Here is a tiny trained network, its code and every weight. The questions are about switching its units off for an input and a target symbol, where a switched-off unit gives its printed mean instead of its output.

import numpy as np


def w(rows, s, z=0):
    codes = np.array(rows[::2]) - 128.0
    scale = np.full(codes.shape[1], s)
    scale[-1] = z or s
    return codes * scale


def norm(h):
    return h / np.sqrt((h * h).mean(-1, keepdims=True) + 1e-5)


def f(y):
    return np.maximum(y, 0)


def softmax(a):
    e = np.exp(a - a.max(-1, keepdims=True))
    return e / e.sum(-1, keepdims=True)


def log_softmax(a):
    a = a - a.max(-1, keepdims=True)
    return a - np.log(np.exp(a).sum(-1, keepdims=True))


def net(x, mask):
    ids = ['αβδεζηθλπφψω'.index(c) for c in x.split()]
    T = len(ids)
    res = E[ids] + P[:T]
    u = 0
    for l in range(2):
        r = norm(res)
        for j in range(2):
            rows = slice(4 * j, 4 * j + 4)
            q, k, v = (r @ M[l][rows].T for M in (Q, K, V))
            z = softmax(np.where(np.tri(T) > 0, q @ k.T / 4**0.5, -1e9)) @ v
            o = O[l][rows]
            res = res + np.where(mask[u + j], z, o[:, -1]) @ o[:, :-1]
        u += 2
        y = f(norm(res) @ A[l][:, :-1].T + A[l][:, -1])
        res = res + np.where(mask[u : u + 16], y, B[l][:, -1]) @ B[l][:, :-1]
        u += 16
    return log_softmax(norm(res)[-1] @ U[:, :-1].T + U[:, -1])


Q, K, V, O, A, B = {}, {}, {}, {}, {}, {}
E = w([
[142,181,114],'α',
[92,120,187],'β',
[239,14,68],'δ',
[139,125,168],'ε',
[202,103,184],'ζ',
[116,101,199],'η',
[120,85,121],'θ',
[91,111,204],'λ',
[69,127,213],'π',
[129,91,119],'φ',
[100,47,5],'ψ',
[152,234,169],'ω',
],0.012)
P = w([
[131,203,57],'0',
[139,202,164],'1',
[126,175,153],'2',
[151,187,172],'3',
[120,255,159],'4',
[155,191,173],'5',
[135,175,210],'6',
],0.0071)
Q[0] = w([
[254,140,217],'0.h0',
[242,173,188],'0.h0',
[231,128,168],'0.h0',
[241,133,188],'0.h0',
[221,133,62],'0.h1',
[97,91,235],'0.h1',
[162,78,169],'0.h1',
[162,101,23],'0.h1',
],0.0091)
K[0] = w([
[113,180,159],'0.h0',
[97,155,95],'0.h0',
[147,249,131],'0.h0',
[109,44,126],'0.h0',
[33,85,171],'0.h1',
[123,134,172],'0.h1',
[218,64,171],'0.h1',
[99,156,164],'0.h1',
],0.012)
V[0] = w([
[2,134,167],'0.h0',
[227,245,79],'0.h0',
[133,14,118],'0.h0',
[20,157,135],'0.h0',
[82,152,104],'0.h1',
[185,158,1],'0.h1',
[11,110,110],'0.h1',
[99,44,110],'0.h1',
],0.0071)
O[0] = w([
[1,185,122,152],'0.h0',
[106,71,173,228],'0.h0',
[186,153,126,2],'0.h0',
[33,138,79,159],'0.h0',
[212,176,117,133],'0.h1',
[200,113,146,111],'0.h1',
[150,118,90,84],'0.h1',
[105,83,133,37],'0.h1',
],0.007)
A[0] = w([
[135,128,158,185],'0.n0',
[106,80,112,190],'0.n1',
[147,248,60,235],'0.n2',
[138,174,128,191],'0.n3',
[92,121,155,212],'0.n4',
[117,146,143,247],'0.n5',
[160,77,114,205],'0.n6',
[90,73,99,209],'0.n7',
[136,166,106,112],'0.n8',
[152,98,93,188],'0.n9',
[58,131,137,38],'0.n10',
[131,105,141,184],'0.n11',
[149,114,151,170],'0.n12',
[143,101,159,140],'0.n13',
[92,117,94,216],'0.n14',
[153,105,147,73],'0.n15',
],0.015,0.0014)
B[0] = w([
[114,138,143,197],'0.n0',
[66,109,251,146],'0.n1',
[45,62,212,255],'0.n2',
[165,34,155,206],'0.n3',
[1,59,150,247],'0.n4',
[92,64,138,230],'0.n5',
[50,165,124,144],'0.n6',
[88,39,201,156],'0.n7',
[50,87,178,160],'0.n8',
[95,173,209,141],'0.n9',
[119,87,133,245],'0.n10',
[100,143,77,148],'0.n11',
[111,57,76,154],'0.n12',
[147,163,35,160],'0.n13',
[185,148,146,160],'0.n14',
[140,160,61,141],'0.n15',
],0.0058,0.0062)
Q[1] = w([
[108,126,53],'1.h0',
[173,184,107],'1.h0',
[102,140,242],'1.h0',
[40,167,99],'1.h0',
[134,55,148],'1.h1',
[113,142,222],'1.h1',
[119,30,152],'1.h1',
[165,121,245],'1.h1',
],0.011)
K[1] = w([
[230,202,106],'1.h0',
[124,189,224],'1.h0',
[71,251,30],'1.h0',
[156,190,87],'1.h0',
[164,180,183],'1.h1',
[155,163,126],'1.h1',
[126,214,162],'1.h1',
[186,254,99],'1.h1',
],0.0093)
V[1] = w([
[237,234,103],'1.h0',
[188,173,172],'1.h0',
[216,185,192],'1.h0',
[20,17,35],'1.h0',
[246,2,144],'1.h1',
[121,214,214],'1.h1',
[193,121,149],'1.h1',
[62,208,250],'1.h1',
],0.0083)
O[1] = w([
[65,142,173,9],'1.h0',
[100,71,102,79],'1.h0',
[169,79,181,59],'1.h0',
[173,254,58,224],'1.h0',
[198,88,91,91],'1.h1',
[179,129,139,153],'1.h1',
[172,34,102,98],'1.h1',
[214,196,160,211],'1.h1',
],0.0069,0.012)
A[1] = w([
[76,152,111,81],'1.n0',
[125,60,74,99],'1.n1',
[76,121,129,234],'1.n2',
[85,127,85,126],'1.n3',
[190,133,196,87],'1.n4',
[128,5,108,203],'1.n5',
[151,52,137,81],'1.n6',
[140,75,75,3],'1.n7',
[58,189,85,184],'1.n8',
[105,129,95,63],'1.n9',
[218,154,140,43],'1.n10',
[114,87,23,106],'1.n11',
[137,147,33,191],'1.n12',
[101,61,76,125],'1.n13',
[185,117,163,156],'1.n14',
[193,143,103,116],'1.n15',
],0.012,0.0023)
B[1] = w([
[185,121,137,178],'1.n0',
[111,194,106,134],'1.n1',
[153,31,181,182],'1.n2',
[104,73,57,147],'1.n3',
[94,121,65,173],'1.n4',
[215,126,32,144],'1.n5',
[203,169,183,135],'1.n6',
[48,112,93,131],'1.n7',
[136,64,128,255],'1.n8',
[148,138,137,134],'1.n9',
[180,112,169,154],'1.n10',
[134,74,253,138],'1.n11',
[224,117,172,157],'1.n12',
[123,145,92,136],'1.n13',
[153,147,93,150],'1.n14',
[203,55,226,143],'1.n15',
],0.0051,0.0082)
U = w([
[189,108,119,78],'α',
[69,149,55,74],'β',
[167,87,70,102],'δ',
[141,197,13,254],'ε',
[175,88,76,112],'ζ',
[84,147,73,73],'η',
[69,76,79,189],'θ',
[73,150,59,60],'λ',
[29,172,66,129],'π',
[120,65,63,219],'φ',
[196,137,73,112],'ψ',
[194,138,244,105],'ω',
],0.011,0.006)

Each question gives the input, a string of symbols that net reads in full, and the target symbol t.
The units are the heads (4 rows each of Q, K, V and O) and the neurons (one row each of A and B). Each row of codes is followed by its name. A weight is (code - 128) times the scale printed after its matrix; where a second scale follows, it is the last column's (O, A, B and U).
mask holds one flag per unit, layer by layer, with each layer's heads first. A switched-off unit (its flag False) gives its mean, the last column of its rows in O or B, instead of its output. The means were averaged over made-up inputs and are rounded, as every weight is.
A unit's drop is (log p(t) with every unit on - log p(t) with that unit switched off) / (log p(t) with every unit on - log p(t) with every unit switched off).
The circuit of an input: a set's keep is (log p(t) with only the set's units on - log p(t) with every unit switched off) / (log p(t) with every unit on - log p(t) with every unit switched off). Starting from the 12 units with the biggest drops (on a tie, the unit counted first), units are removed one at a time, each time the one whose removal leaves the highest keep (on an exact tie, the one counted first), for as long as the keep stays at least 0.8.
circuit, biggest first: the units of the circuit, biggest drop first
top k neurons: the k neurons with the biggest drops, biggest first
top k neurons in layer l: the k neurons of layer l with the biggest drops, biggest first
heads that matter: for each layer, one digit per head in row order, 1 if its drop is at least 0.15 and else 0, layers parted by /
drop of u: that unit's drop, to one decimal
input ε ω ε φ, target ε: circuit, biggest first => 0.n2
input ω α ω φ ω, target ω: heads that matter => 01 / 10
input ψ ω ω ω ψ, target ω: heads that matter => 00 / 00
input ε λ ε ω δ ω θ, target ε: heads that matter => 11 / 10
input ω ω ω ω φ, target ω: circuit, biggest first => 1.h1, 1.h0
input ε η ω ζ, target ε: heads that matter => 11 / 10
input π θ ζ, target π: heads that matter => 10 / 00
input ε ψ ω α θ ζ ε, target ε: top 3 neurons => 0.n2, 0.n13, 0.n3
input ε ω ω ω ω ε, target ε: top 2 neurons => 0.n13, 0.n2
input θ δ ζ λ ε, target θ: top 2 neurons => 0.n4, 0.n2
input ψ δ ε ε θ θ, target θ: heads that matter => 01 / 01
input ω ω θ, target ω: heads that matter => 00 / 01
input ω ω ε π ω δ, target ω: top 2 neurons in layer 0 => 0.n1, 0.n7
input ε ω λ, target ε: heads that matter => 11 / 10
input ω ω λ δ, target ω: top 2 neurons => 1.n15, 0.n1
input ω ω α, target ω: circuit, biggest first => 1.h0
input ω ω π λ ψ, target ω: top 2 neurons in layer 1 => 1.n4, 1.n0
input α ω ω θ φ, target ω: heads that matter => 00 / 00
input ω ω ω ω ω, target ω: heads that matter => 00 / 11
input ε β θ, target ε: circuit, biggest first => 0.h0
input ω ψ π α, target ω: drop of 0.h1 => 0.2
input ω π θ, target ω: drop of 1.n2 => 0.1
input ε ω η, target ε: drop of 0.n2 => 0.2
